Below is a small trained network, with its code and all its weights. Each question gives an input and a class and asks what happens when units are switched off, that is, made to give their printed mean instead of their output.

import numpy as np


def w(rows, s, z=0):
    codes = np.array(rows[::2]) - 128.0
    scale = np.full(codes.shape[1], s)
    scale[-1] = z or s
    return codes * scale


def f(y):
    return np.maximum(y, 0)


def log_softmax(a):
    a = a - a.max(-1, keepdims=True)
    return a - np.log(np.exp(a).sum(-1, keepdims=True))


def net(x, mask):
    res = np.array(x, float).reshape(1, 3) / 4 @ E
    y = f(res @ A[0][:, :-1].T + A[0][:, -1])
    res = res + np.where(mask, y, B[0][:, -1]) @ B[0][:, :-1]
    return log_softmax(res[-1] @ U[:, :-1].T + U[:, -1])


A, B = {}, {}
E = w([
[130,71,211,20],'x0',
[236,102,136,171],'x1',
[156,253,168,105],'x2',
],0.012)
A[0] = w([
[219,85,188,112,89],'neuron 0',
[34,142,144,126,64],'neuron 1',
[139,191,142,120,72],'neuron 2',
[55,147,121,109,89],'neuron 3',
[131,138,96,134,19],'neuron 4',
[157,132,188,31,87],'neuron 5',
[37,159,118,89,97],'neuron 6',
[97,50,76,167,54],'neuron 7',
[140,175,151,129,45],'neuron 8',
[137,154,25,147,93],'neuron 9',
[198,116,122,139,34],'neuron 10',
[108,161,106,220,115],'neuron 11',
[147,200,173,118,69],'neuron 12',
[127,175,41,201,134],'neuron 13',
[54,141,131,123,6],'neuron 14',
[121,219,180,141,8],'neuron 15',
[120,49,97,148,2],'neuron 16',
[155,182,115,106,83],'neuron 17',
[165,198,181,114,38],'neuron 18',
[139,70,204,38,83],'neuron 19',
[193,135,108,174,125],'neuron 20',
[119,164,80,201,127],'neuron 21',
[249,104,130,129,97],'neuron 22',
[144,233,117,157,24],'neuron 23',
[29,152,120,110,111],'neuron 24',
[90,53,96,153,14],'neuron 25',
[249,116,145,179,6],'neuron 26',
[194,116,180,193,24],'neuron 27',
],0.013,0.0031)
B[0] = w([
[54,213,87,92,208],'neuron 0',
[118,187,86,141,180],'neuron 1',
[205,100,142,215,175],'neuron 2',
[94,210,70,169,176],'neuron 3',
[126,144,155,106,138],'neuron 4',
[82,93,211,77,234],'neuron 5',
[114,206,58,139,196],'neuron 6',
[248,35,111,185,184],'neuron 7',
[170,94,148,187,162],'neuron 8',
[78,100,192,67,182],'neuron 9',
[129,217,79,132,164],'neuron 10',
[61,101,209,12,192],'neuron 11',
[248,32,98,151,191],'neuron 12',
[83,111,204,34,213],'neuron 13',
[96,178,102,156,163],'neuron 14',
[170,86,122,189,192],'neuron 15',
[198,91,131,178,174],'neuron 16',
[189,95,143,164,168],'neuron 17',
[195,65,148,190,194],'neuron 18',
[90,96,214,40,253],'neuron 19',
[82,204,72,97,179],'neuron 20',
[49,72,183,41,195],'neuron 21',
[72,206,72,152,203],'neuron 22',
[161,63,140,141,200],'neuron 23',
[66,227,40,194,193],'neuron 24',
[212,58,138,254,176],'neuron 25',
[106,198,55,138,202],'neuron 26',
[93,188,70,156,176],'neuron 27',
],0.0079,0.015)
U = w([
[60,129,210,36,254],'0',
[69,248,58,154,85],'1',
[196,78,152,201,35],'2',
],0.015,0.0013)

Each question gives the input, the list of numbers given to net, and the class t.
The units are the neurons (one row each of A and B). Each row of codes is followed by its name. A weight is (code - 128) times the scale printed after its matrix; where a second scale follows, it is the last column's (A, B and U).
mask holds one flag per neuron, in row order. A switched-off neuron (its flag False) gives its mean, the last column of its row in B, instead of its output. The means were averaged over made-up inputs and are rounded, as every weight is.
A unit's drop is (log p(t) with every unit on - log p(t) with that unit switched off) / (log p(t) with every unit on - log p(t) with every unit switched off).
most important unit: the unit with the biggest drop
top k neurons: the k neurons with the biggest drops, biggest first
drop of u: that unit's drop, to one decimal
input [-7,6,0], class 0: most important unit : neuron 13
input [-5,-2,-8], class 2: top 2 neurons : (neuron 7; neuron 25)
input [-6,-6,-3], class 0: top 4 neurons : (neuron 13; neuron 11; neuron 21; neuron 9)
input [7,-8,-5], class 1: top 2 neurons : (neuron 24; neuron 6)
input [7,1,-8], class 2: top 3 neurons : (neuron 25; neuron 7; neuron 16)
input [-8,-1,-7], class 0: top 3 neurons : (neuron 13; neuron 11; neuron 21)
input [-5,-3,-8], class 2: top 2 neurons : (neuron 7; neuron 25)
input [4,5,1], class 1: drop of neuron 0 : 0.1
input [-6,5,7], class 2: drop of neuron 17 : 0.2
input [-5,8,-8], class 1: drop of neuron 26 : 0.7
